Below are the code and all the weights of a small trained network. Each question names an input and a class and asks about switching units off, where a switched-off unit gives its printed mean instead of its output.

import numpy as np


def w(rows, s, z=0):
    codes = np.array(rows[::2]) - 128.0
    scale = np.full(codes.shape[1], s)
    scale[-1] = z or s
    return codes * scale


def f(y):
    return y / 2 * (1 + np.tanh(0.7978845608 * (y + 0.044715 * y**3)))


def log_softmax(a):
    a = a - a.max(-1, keepdims=True)
    return a - np.log(np.exp(a).sum(-1, keepdims=True))


def net(x, mask):
    res = np.array(x, float).reshape(1, 8) / 4 @ E
    y = f(res @ A[0][:, :-1].T + A[0][:, -1])
    res = res + np.where(mask, y, B[0][:, -1]) @ B[0][:, :-1]
    return log_softmax(res[-1] @ U[:, :-1].T + U[:, -1])


A, B = {}, {}
E = w([
[123,120,133],'x0',
[254,91,174],'x1',
[134,136,123],'x2',
[132,129,130],'x3',
[129,124,127],'x4',
[178,110,61],'x5',
[105,22,61],'x6',
[122,124,136],'x7',
],0.01)
A[0] = w([
[76,142,59,254],'neuron 1',
[217,78,235,153],'neuron 2',
[168,85,125,83],'neuron 3',
[135,41,102,196],'neuron 4',
[175,177,120,217],'neuron 5',
[209,135,156,201],'neuron 6',
[142,123,25,66],'neuron 7',
[181,72,77,133],'neuron 8',
[162,81,132,115],'neuron 9',
[177,71,187,129],'neuron 10',
[103,132,214,107],'neuron 11',
[60,241,211,176],'neuron 12',
[184,246,77,212],'neuron 13',
[86,200,190,177],'neuron 14',
[164,77,102,146],'neuron 15',
[119,20,68,132],'neuron 16',
],0.012,0.0065)
B[0] = w([
[31,93,69,238],'neuron 1',
[130,82,193,255],'neuron 2',
[184,173,192,157],'neuron 3',
[81,200,181,231],'neuron 4',
[58,1,194,192],'neuron 5',
[148,80,212,225],'neuron 6',
[184,201,100,173],'neuron 7',
[114,238,168,206],'neuron 8',
[154,172,213,164],'neuron 9',
[181,158,177,195],'neuron 10',
[218,219,109,161],'neuron 11',
[188,86,64,241],'neuron 12',
[110,26,148,211],'neuron 13',
[228,69,27,205],'neuron 14',
[110,231,201,188],'neuron 15',
[111,207,109,243],'neuron 16',
],0.0072,0.0099)
U = w([
[218,107,1,102],'0',
[98,18,94,254],'1',
[215,38,190,72],'2',
[121,45,248,72],'3',
[42,80,68,127],'4',
[71,180,57,82],'5',
[115,126,239,186],'6',
[213,200,195,58],'7',
],0.0088,0.0076)

Each question gives the input, the list of numbers given to net, and the class t.
The units are the neurons (one row each of A and B). Each row of codes is followed by its name. A weight is (code - 128) times the scale printed after its matrix; where a second scale follows, it is the last column's (A, B and U).
mask holds one flag per neuron, in row order. A switched-off neuron (its flag False) gives its mean, the last column of its row in B, instead of its output. The means were averaged over made-up inputs and are rounded, as every weight is.
A unit's drop is (log p(t) with every unit on - log p(t) with that unit switched off) / (log p(t) with every unit on - log p(t) with every unit switched off).
The circuit of an input: a set's keep is (log p(t) with only the set's units on - log p(t) with every unit switched off) / (log p(t) with every unit on - log p(t) with every unit switched off). Starting from the 12 units with the biggest drops (on a tie, the unit counted first), units are removed one at a time, each time the one whose removal leaves the highest keep (on an exact tie, the one counted first), for as long as the keep stays at least 0.8.
units of the circuit, in order: the units of the circuit, biggest drop first
most important unit: the unit with the biggest drop
top k neurons: the k neurons with the biggest drops, biggest first
drop of u: that unit's drop, to one decimal
input [2,5,2,8,1,3,2,-4], class 7: units of the circuit, in order -> [neuron 8]
input [5,3,8,0,-7,-3,5,-3], class 6: units of the circuit, in order -> [neuron 14; neuron 12; neuron 4]
input [-5,-1,0,-2,-1,0,-7,-1], class 0: units of the circuit, in order -> [neuron 14; neuron 12]
input [0,-1,3,6,-6,-4,-7,2], class 0: units of the circuit, in order -> [neuron 14; neuron 12]
input [-6,-3,8,-6,-4,5,-1,-5], class 1: top 2 neurons -> [neuron 13; neuron 16]
input [4,-4,1,4,6,-6,2,2], class 4: units of the circuit, in order -> [neuron 1; neuron 6]
input [2,5,-5,4,-8,-5,5,-5], class 6: top 2 neurons -> [neuron 14; neuron 12]
input [8,-8,-7,-8,4,1,5,-3], class 5: top 3 neurons -> [neuron 16; neuron 5; neuron 13]
input [-7,1,6,1,-2,-3,-1,-8], class 2: top 3 neurons -> [neuron 1; neuron 16; neuron 4]
input [-2,8,1,-1,8,-2,-5,-8], class 2: top 2 neurons -> [neuron 4; neuron 1]
input [-7,6,-2,1,7,1,-6,2], class 3: top 2 neurons -> [neuron 5; neuron 2]
input [2,6,-7,6,-1,1,-6,-3], class 3: top 3 neurons -> [neuron 5; neuron 2; neuron 6]
input [6,-2,5,-5,5,0,-6,1], class 0: top 2 neurons -> [neuron 14; neuron 12]
input [-5,1,-4,-4,8,-1,8,2], class 6: units of the circuit, in order -> [neuron 4]
input [8,-8,-5,4,-2,2,-3,6], class 1: top 2 neurons -> [neuron 16; neuron 1]
input [-6,-4,8,0,-5,7,-8,2], class 1: top 2 neurons -> [neuron 13; neuron 5]
input [-5,-6,-3,7,-3,1,-8,-3], class 1: top 2 neurons -> [neuron 13; neuron 5]
input [-4,-7,1,-1,-5,0,-5,0], class 0: drop of neuron 14 -> 0.3
input [-6,-3,-3,6,-6,-4,-8,7], class 0: drop of neuron 2 -> 0.0
input [3,8,-3,-4,-3,-3,-4,7], class 2: drop of neuron 11 -> 0.2
input [7,-5,5,7,4,-8,5,-3], class 4: most important unit -> neuron 1
input [0,-5,-1,0,-8,3,-7,5], class 1: drop of neuron 7 -> 0.1
